Below are the code and all the weights of a small trained network. Each question names an input and a target symbol and asks about switching units off, where a switched-off unit gives its printed mean instead of its output.

import numpy as np


def w(rows, s, z=0):
    codes = np.array(rows[::2]) - 128.0
    scale = np.full(codes.shape[1], s)
    scale[-1] = z or s
    return codes * scale


def norm(h):
    return h / np.sqrt((h * h).mean(-1, keepdims=True) + 1e-5)


def softmax(a):
    e = np.exp(a - a.max(-1, keepdims=True))
    return e / e.sum(-1, keepdims=True)


def log_softmax(a):
    a = a - a.max(-1, keepdims=True)
    return a - np.log(np.exp(a).sum(-1, keepdims=True))


def net(x, mask):
    ids = ['Γδεζλμξτ'.index(c) for c in x.split()]
    T = len(ids)
    res = E[ids] + P[:T]
    u = 0
    for l in range(2):
        r = norm(res)
        for j in range(3):
            rows = slice(2 * j, 2 * j + 2)
            q, k, v = (r @ M[l][rows].T for M in (Q, K, V))
            z = softmax(np.where(np.tri(T) > 0, q @ k.T / 2**0.5, -1e9)) @ v
            o = O[l][rows]
            res = res + np.where(mask[u + j], z, o[:, -1]) @ o[:, :-1]
        u += 3
    return log_softmax(norm(res)[-1] @ U[:, :-1].T + U[:, -1])


Q, K, V, O = {}, {}, {}, {}
E = w([
[191,115,210,252,169,159,132,136,94,132,114,157],'Γ',
[112,109,123,144,139,196,114,73,28,17,187,97],'δ',
[138,64,93,205,58,210,27,135,177,136,108,78],'ε',
[85,153,128,97,104,234,161,76,232,137,214,105],'ζ',
[48,94,173,110,234,129,9,191,167,122,168,134],'λ',
[169,69,165,93,104,197,163,255,90,115,153,56],'μ',
[219,226,102,135,73,114,107,110,137,119,145,58],'ξ',
[91,115,81,206,188,139,170,187,179,163,237,5],'τ',
],0.015)
P = w([
[143,225,62,190,140,248,121,163,43,122,145,168],'0',
[102,229,125,188,104,230,143,167,40,153,129,114],'1',
[191,173,44,144,167,222,133,143,93,140,123,142],'2',
[107,187,155,179,90,206,138,142,76,131,137,82],'3',
[221,129,58,140,165,180,135,121,129,134,140,115],'4',
[102,176,178,174,100,168,160,122,101,98,111,58],'5',
[244,104,51,112,161,159,136,86,147,129,162,126],'6',
[107,101,144,161,32,96,140,101,93,117,200,97],'7',
[134,160,197,122,135,135,155,90,146,68,54,23],'8',
[254,61,63,107,159,116,167,75,179,95,164,95],'9',
[108,110,222,158,55,66,163,71,160,71,143,35],'10',
[239,38,96,75,144,63,146,39,189,121,172,87],'11',
[105,62,219,156,51,30,160,66,172,49,134,33],'12',
[184,91,154,63,129,73,153,26,182,87,86,43],'13',
],0.0073)
Q[0] = w([
[58,147,119,154,46,104,144,164,91,170,148,209],'L0H0',
[164,109,29,91,179,145,151,129,120,158,97,196],'L0H0',
[146,114,152,144,142,97,132,138,132,158,94,170],'L0H1',
[187,148,151,170,108,138,151,112,108,139,109,165],'L0H1',
[170,107,231,113,156,130,108,69,190,69,129,3],'L0H2',
[217,89,34,80,224,148,151,113,160,118,81,140],'L0H2',
],0.025)
K[0] = w([
[171,171,25,114,181,216,103,158,70,197,170,200],'L0H0',
[50,230,188,171,121,200,117,171,118,74,59,59],'L0H0',
[134,172,160,162,175,141,111,184,102,174,123,221],'L0H1',
[193,153,166,178,113,179,140,105,104,130,132,146],'L0H1',
[131,17,180,112,83,7,162,58,184,93,139,114],'L0H2',
[29,203,244,168,88,126,145,129,153,48,40,3],'L0H2',
],0.019)
V[0] = w([
[62,30,111,191,101,200,165,84,166,215,78,116],'L0H0',
[157,97,144,174,107,133,48,176,111,129,41,172],'L0H0',
[140,90,142,185,85,56,237,72,170,169,32,97],'L0H1',
[139,127,56,93,66,91,91,127,116,103,111,2],'L0H1',
[81,96,38,88,102,104,43,211,144,120,159,122],'L0H2',
[135,99,170,90,77,105,165,212,124,190,59,59],'L0H2',
],0.0097)
O[0] = w([
[117,110,107,112,97,84,173,124,137,115,227,69,176],'L0H0',
[161,155,154,131,133,7,134,115,109,112,129,103,121],'L0H0',
[137,63,51,111,160,124,146,99,147,225,170,130,3],'L0H1',
[165,139,166,129,216,166,3,157,71,161,147,169,183],'L0H1',
[246,109,106,134,155,117,144,139,140,138,198,211,111],'L0H2',
[59,127,214,165,68,116,109,144,76,175,184,162,128],'L0H2',
],0.0065,0.0069)
Q[1] = w([
[150,123,226,200,90,169,120,69,148,105,225,97],'L1H0',
[66,170,240,176,40,128,132,179,47,244,184,149],'L1H0',
[173,119,206,195,133,172,104,127,165,146,219,252],'L1H1',
[72,160,99,182,209,222,151,164,125,187,23,212],'L1H1',
[193,93,188,91,89,153,171,220,114,161,91,78],'L1H2',
[84,124,142,66,164,109,74,213,166,93,151,163],'L1H2',
],0.013)
K[1] = w([
[127,57,141,123,118,82,106,171,213,197,103,115],'L1H0',
[173,130,113,129,71,142,162,249,110,166,96,93],'L1H0',
[93,100,145,95,230,107,94,188,118,138,160,123],'L1H1',
[130,214,108,102,166,149,147,82,43,105,155,135],'L1H1',
[105,95,206,114,132,96,109,88,102,176,141,121],'L1H2',
[162,126,139,156,146,142,133,147,153,117,148,188],'L1H2',
],0.019)
V[1] = w([
[129,151,198,33,135,126,124,126,166,90,143,140],'L1H0',
[119,125,118,116,169,159,151,61,7,74,148,132],'L1H0',
[126,179,150,139,128,117,132,196,177,106,114,127],'L1H1',
[100,44,178,84,217,107,188,199,145,147,127,125],'L1H1',
[126,96,147,205,164,131,183,62,111,95,162,205],'L1H2',
[176,80,156,40,182,130,216,143,69,102,137,104],'L1H2',
],0.015)
O[1] = w([
[84,163,120,105,35,66,111,167,212,153,168,124,154],'L1H0',
[124,33,132,72,58,64,209,71,136,121,168,173,200],'L1H0',
[132,76,80,25,142,88,119,113,99,139,121,94,254],'L1H1',
[178,184,120,102,73,156,134,175,101,3,132,103,25],'L1H1',
[108,115,154,186,155,55,186,128,143,147,122,73,54],'L1H2',
[108,76,136,139,182,191,160,110,46,94,130,118,100],'L1H2',
],0.0055,0.0053)
U = w([
[28,114,137,126,118,63,83,95,115,16,114,54,126],'Γ',
[107,118,143,122,41,151,220,38,197,135,132,123,196],'δ',
[95,104,89,237,152,64,174,133,117,160,203,51,166],'ε',
[29,190,74,120,106,214,170,135,208,153,232,77,51],'ζ',
[200,182,79,148,71,77,43,129,167,128,130,124,163],'λ',
[80,89,214,76,35,102,134,254,109,142,164,143,204],'μ',
[131,109,131,185,88,156,14,106,148,194,83,138,110],'ξ',
[117,76,130,122,103,236,136,144,24,48,183,109,3],'τ',
],0.0047,0.0025)

Each question gives the input, a string of symbols that net reads in full, and the target symbol t.
The units are the heads (2 rows each of Q, K, V and O). Each row of codes is followed by its name. A weight is (code - 128) times the scale printed after its matrix; where a second scale follows, it is the last column's (O and U).
mask holds one flag per head, layer by layer. A switched-off head (its flag False) gives its mean, the last column of its rows in O, instead of its output. The means were averaged over made-up inputs and are rounded, as every weight is.
A unit's drop is (log p(t) with every unit on - log p(t) with that unit switched off) / (log p(t) with every unit on - log p(t) with every unit switched off).
The circuit of an input: a set's keep is (log p(t) with only the set's units on - log p(t) with every unit switched off) / (log p(t) with every unit on - log p(t) with every unit switched off). Starting from all 6 units, units are removed one at a time, each time the one whose removal leaves the highest keep (on an exact tie, the one counted first), for as long as the keep stays at least 0.8.
circuit, biggest first: the units of the circuit, biggest drop first
unit that matters most: the unit with the biggest drop
heads that matter: for each layer, one digit per head in row order, 1 if its drop is at least 0.15 and else 0, layers parted by /
input ζ μ ε ε ξ Γ μ ε λ τ ε ε ζ Γ, target τ: unit that matters most	L1H2
input δ Γ ζ Γ ε μ Γ μ ξ δ Γ ε δ, target ε: circuit, biggest first	(L0H0 L1H1)
input Γ ζ μ δ τ μ Γ, target μ: heads that matter	001 / 000
input Γ τ ε λ ζ δ δ ε ε λ, target ε: heads that matter	101 / 011
input ε μ μ ζ μ μ τ ζ, target τ: circuit, biggest first	(L1H0 L1H2 L0H2)
input Γ ε τ λ μ μ τ μ μ Γ λ λ Γ, target λ: circuit, biggest first	(L0H2 L1H0)
input μ λ Γ ξ μ ζ τ Γ δ τ ζ δ Γ ζ, target Γ: heads that matter	101 / 000
input ζ Γ μ Γ ε μ, target ε: circuit, biggest first	(L1H2 L1H1)
input τ μ λ Γ ε ζ ζ μ ε ζ, target ε: circuit, biggest first	(L0H0 L1H1)
input ξ Γ δ, target Γ: heads that matter	111 / 000
input ξ ξ ζ λ Γ λ Γ Γ Γ ε λ, target ε: circuit, biggest first	(L0H2 L1H2)
input μ λ ε ζ μ, target ζ: heads that matter	101 / 000
input μ λ μ ξ τ ε Γ μ τ δ μ δ μ, target δ: heads that matter	001 / 100
input ξ ζ μ μ ε λ μ, target λ: circuit, biggest first	(L0H2 L0H1 L1H2)
input Γ μ μ Γ λ, target Γ: unit that matters most	L0H1
input τ μ μ λ μ τ ζ, target τ: circuit, biggest first	(L1H0 L0H1 L1H1 L1H2)
input ζ μ Γ μ, target Γ: heads that matter	001 / 000
input ζ ξ μ, target ξ: heads that matter	100 / 010
input Γ δ μ δ ξ Γ, target δ: heads that matter	010 / 000
input μ μ μ Γ δ, target Γ: unit that matters most	L0H2
